Here is a tiny trained network, its code and every weight. The questions are about switching its units off for an input and a target symbol, where a switched-off unit gives its printed mean instead of its output.

import numpy as np


def w(rows, s, z=0):
    codes = np.array(rows[::2]) - 128.0
    scale = np.full(codes.shape[1], s)
    scale[-1] = z or s
    return codes * scale


def norm(h):
    return h / np.sqrt((h * h).mean(-1, keepdims=True) + 1e-5)


def f(y):
    return np.maximum(y, 0)


def softmax(a):
    e = np.exp(a - a.max(-1, keepdims=True))
    return e / e.sum(-1, keepdims=True)


def log_softmax(a):
    a = a - a.max(-1, keepdims=True)
    return a - np.log(np.exp(a).sum(-1, keepdims=True))


def net(x, mask):
    ids = ['εζθλξψ'.index(c) for c in x.split()]
    T = len(ids)
    res = E[ids] + P[:T]
    u = 0
    for l in range(2):
        q, k, v = (norm(res) @ M[l].T for M in (Q, K, V))
        z = softmax(np.where(np.tri(T) > 0, q @ k.T / 3**0.5, -1e9)) @ v
        res = res + np.where(mask[u], z, O[l][:, -1]) @ O[l][:, :-1]
        u += 1
        y = f(norm(res) @ A[l][:, :-1].T + A[l][:, -1])
        res = res + np.where(mask[u : u + 12], y, B[l][:, -1]) @ B[l][:, :-1]
        u += 12
    return log_softmax(norm(res)[-1] @ U[:, :-1].T + U[:, -1])


Q, K, V, O, A, B = {}, {}, {}, {}, {}, {}
E = w([
[132,139,135,161,119,175,109,146],'ε',
[137,112,199,203,148,144,122,126],'ζ',
[120,128,177,166,154,131,119,180],'θ',
[129,109,230,194,130,123,135,96],'λ',
[93,116,166,178,2,125,111,88],'ξ',
[90,146,144,114,118,135,111,114],'ψ',
],0.0099)
P = w([
[152,206,77,64,149,161,75,163],'0',
[44,167,95,119,106,155,165,159],'1',
[121,120,172,50,76,132,158,142],'2',
[244,148,104,173,156,162,29,33],'3',
[75,180,91,115,120,108,130,128],'4',
[170,58,165,114,171,110,163,119],'5',
[221,207,33,155,118,3,153,169],'6',
[110,149,52,138,158,89,110,102],'7',
[130,58,180,151,139,108,193,119],'8',
[254,149,45,236,98,49,150,154],'9',
[90,161,60,123,152,93,120,135],'10',
],0.0087)
Q[0] = w([
[109,255,50,26,123,151,103,88],'L0H0',
[130,170,164,170,88,104,166,142],'L0H0',
[171,139,203,138,135,104,104,131],'L0H0',
],0.009)
K[0] = w([
[135,155,198,76,113,247,157,185],'L0H0',
[107,205,103,134,58,3,133,135],'L0H0',
[204,186,71,82,182,112,159,83],'L0H0',
],0.0055)
V[0] = w([
[73,86,116,159,80,123,104,208],'L0H0',
[148,178,220,245,48,153,148,114],'L0H0',
[253,90,106,183,234,173,130,102],'L0H0',
],0.0047)
O[0] = w([
[127,253,193,146,166,180,72,122,149],'L0H0',
[136,180,96,88,198,91,157,109,255],'L0H0',
[79,239,204,82,91,198,127,143,106],'L0H0',
],0.0063,0.005)
A[0] = w([
[238,45,129,115,194,104,107,75,249],'L0N0',
[100,104,41,204,149,79,87,130,236],'L0N1',
[147,111,65,47,160,224,128,87,70],'L0N2',
[144,144,44,155,185,153,63,72,153],'L0N3',
[64,51,155,59,148,194,160,119,26],'L0N4',
[157,162,71,117,160,173,102,182,145],'L0N5',
[127,197,99,254,95,144,141,95,174],'L0N6',
[235,149,125,173,132,102,217,191,115],'L0N7',
[163,69,114,123,58,93,94,127,200],'L0N8',
[245,150,151,194,47,141,166,138,159],'L0N9',
[164,158,84,176,178,159,149,173,147],'L0N10',
[143,229,124,131,148,102,39,95,156],'L0N11',
],0.006,0.0012)
B[0] = w([
[58,146,111,120,60,150,134,187,198],'L0N0',
[133,178,161,109,180,148,138,96,234],'L0N1',
[135,125,209,109,143,53,98,131,145],'L0N2',
[104,138,180,148,114,127,143,184,218],'L0N3',
[134,2,116,232,190,117,184,165,150],'L0N4',
[136,84,168,115,125,119,148,88,187],'L0N5',
[126,155,117,104,189,43,150,149,252],'L0N6',
[168,139,132,82,49,90,208,112,213],'L0N7',
[128,116,153,96,187,211,151,200,157],'L0N8',
[132,136,92,107,151,61,103,154,206],'L0N9',
[115,134,120,131,88,79,133,59,212],'L0N10',
[148,92,44,161,112,138,170,124,253],'L0N11',
],0.0063,0.0059)
Q[1] = w([
[23,253,54,224,253,102,77,156],'L1H0',
[95,158,123,226,165,236,80,78],'L1H0',
[178,156,108,183,182,94,211,202],'L1H0',
],0.0057)
K[1] = w([
[201,180,159,38,173,253,76,185],'L1H0',
[134,119,121,176,123,214,202,140],'L1H0',
[196,175,30,128,153,131,182,119],'L1H0',
],0.0072)
V[1] = w([
[95,123,3,115,116,36,113,98],'L1H0',
[109,28,246,67,167,59,137,19],'L1H0',
[212,151,154,82,66,82,26,155],'L1H0',
],0.0045)
O[1] = w([
[104,254,33,59,24,88,91,150,158],'L1H0',
[79,251,180,133,204,64,246,112,1],'L1H0',
[138,208,167,64,179,101,85,197,145],'L1H0',
],0.0053)
A[1] = w([
[215,161,174,141,100,144,173,178,222],'L1N0',
[166,81,134,160,111,129,64,168,97],'L1N1',
[149,120,72,188,66,148,115,85,175],'L1N2',
[160,68,132,111,126,115,64,141,65],'L1N3',
[66,214,97,99,95,95,139,80,128],'L1N4',
[97,123,83,170,255,152,172,96,138],'L1N5',
[200,205,127,110,72,116,66,85,126],'L1N6',
[168,80,172,191,126,112,142,94,162],'L1N7',
[223,168,176,140,104,188,24,106,157],'L1N8',
[153,50,99,81,178,166,25,126,15],'L1N9',
[187,85,150,148,120,226,103,120,4],'L1N10',
[168,86,165,112,140,138,64,165,2],'L1N11',
],0.0067,0.0027)
B[1] = w([
[124,161,114,150,185,139,22,76,254],'L1N0',
[163,123,200,129,125,121,148,154,199],'L1N1',
[74,131,159,90,251,156,200,124,215],'L1N2',
[201,111,189,135,102,104,130,114,183],'L1N3',
[149,115,208,168,70,157,39,94,245],'L1N4',
[134,106,128,83,17,167,137,154,234],'L1N5',
[75,63,36,117,147,170,133,123,224],'L1N6',
[144,167,41,60,138,197,122,169,215],'L1N7',
[46,159,164,100,1,125,236,135,200],'L1N8',
[152,135,124,181,147,53,177,89,209],'L1N9',
[187,175,104,95,231,92,132,125,163],'L1N10',
[83,112,84,164,124,110,62,39,172],'L1N11',
],0.0061,0.0041)
U = w([
[95,179,160,137,11,104,66,132,101],'ε',
[114,228,137,70,191,129,253,114,4],'ζ',
[225,75,118,170,161,92,106,114,130],'θ',
[63,139,44,141,190,149,80,47,141],'λ',
[102,93,42,111,78,150,185,252,172],'ξ',
[149,191,131,86,199,146,8,239,246],'ψ',
],0.0073,0.002)

Each question gives the input, a string of symbols that net reads in full, and the target symbol t.
The units are the heads (3 rows each of Q, K, V and O) and the neurons (one row each of A and B). Each row of codes is followed by its name. A weight is (code - 128) times the scale printed after its matrix; where a second scale follows, it is the last column's (O, A, B and U).
mask holds one flag per unit, layer by layer, with each layer's heads first. A switched-off unit (its flag False) gives its mean, the last column of its rows in O or B, instead of its output. The means were averaged over made-up inputs and are rounded, as every weight is.
A unit's drop is (log p(t) with every unit on - log p(t) with that unit switched off) / (log p(t) with every unit on - log p(t) with every unit switched off).
The circuit of an input: a set's keep is (log p(t) with only the set's units on - log p(t) with every unit switched off) / (log p(t) with every unit on - log p(t) with every unit switched off). Starting from the 12 units with the biggest drops (on a tie, the unit counted first), units are removed one at a time, each time the one whose removal leaves the highest keep (on an exact tie, the one counted first), for as long as the keep stays at least 0.8.
circuit, biggest first: the units of the circuit, biggest drop first
top k neurons: the k neurons with the biggest drops, biggest first
k most important neurons of layer l: the k neurons of layer l with the biggest drops, biggest first
input ε ζ λ θ λ θ ξ ζ, target ψ: 4 most important neurons of layer 0	[L0N2, L0N5, L0N7, L0N1]
input θ ζ θ ε ψ θ ζ ε ζ λ ε, target θ: top 2 neurons	[L0N6, L0N7]
input λ ψ ζ, target ξ: circuit, biggest first	[L0H0, L0N0]
input ξ ζ θ θ ψ λ, target ξ: circuit, biggest first	[L0N0, L1N7]
input ξ θ ξ ζ ζ ξ ζ θ, target λ: 2 most important neurons of layer 1	[L1N2, L1N4]
input ξ θ ζ ε ζ, target λ: most important neuron of layer 0	[L0N11]
input λ θ ζ ζ θ ζ, target ψ: circuit, biggest first	[L0H0, L1N0]
input ζ ε ψ ε, target ζ: circuit, biggest first	[L1N8, L1N2]
input ε ζ ζ ξ θ, target ψ: circuit, biggest first	[L0N2, L1H0, L0H0]
input ε ε ε θ θ ζ ψ ε, target ψ: top 4 neurons	[L0N2, L0N5, L0N1, L0N7]
input ψ ξ ξ λ, target ψ: 2 most important neurons of layer 0	[L0N0, L0N10]
input θ ζ ζ ζ ε ζ θ ξ ζ, target ε: 3 most important neurons of layer 0	[L0N0, L0N11, L0N4]
input λ ζ λ ψ λ θ ζ ψ, target ε: circuit, biggest first	[L1N4, L0N3]
input θ ξ θ ξ ζ, target θ: top 2 neurons	[L0N6, L0N11]
input ε ψ ζ λ ζ ζ, target ζ: circuit, biggest first	[L0H0]
input ζ ζ ζ θ θ λ ξ λ ζ ζ ξ, target ξ: 4 most important neurons of layer 0	[L0N7, L0N6, L0N9, L0N11]
input ξ λ θ θ ξ ε ζ θ ε λ θ, target λ: top 3 neurons	[L0N8, L0N11, L0N1]
input ζ ψ ε ξ ψ ε θ θ, target ξ: top 2 neurons	[L0N11, L1N5]
input θ θ λ λ θ ξ λ ξ ε ζ λ, target θ: top 2 neurons	[L0N7, L0N1]
input ε ε θ ε, target ε: circuit, biggest first	[L1N8]
input ε ξ λ ξ λ λ, target ε: top 2 neurons	[L0N0, L0N11]
input θ ζ λ, target ζ: top 3 neurons	[L1N7, L1N4, L0N11]
input ξ ε ζ λ ζ, target λ: top 2 neurons	[L0N8, L0N11]
input λ θ θ, target ζ: top 2 neurons	[L0N0, L0N9]
input ξ ζ ξ θ ξ ζ λ θ θ, target ζ: 3 most important neurons of layer 1	[L1N4, L1N5, L1N6]
input θ θ θ ζ ξ ε ζ ψ ζ ψ λ, target θ: 2 most important neurons of layer 0	[L0N7, L0N6]
input ε θ ε ξ ψ ζ, target ξ: circuit, biggest first	[L0N0]
input θ λ ε λ ξ λ ψ θ ξ θ ζ, target θ: 3 most important neurons of layer 0	[L0N6, L0N7, L0N11]
input ε ξ ψ λ θ ζ ζ ε ζ ψ ε, target ψ: top 4 neurons	[L0N2, L0N5, L0N7, L0N1]
input ε ξ ξ ξ θ, target ψ: top 2 neurons	[L0N2, L0N5]
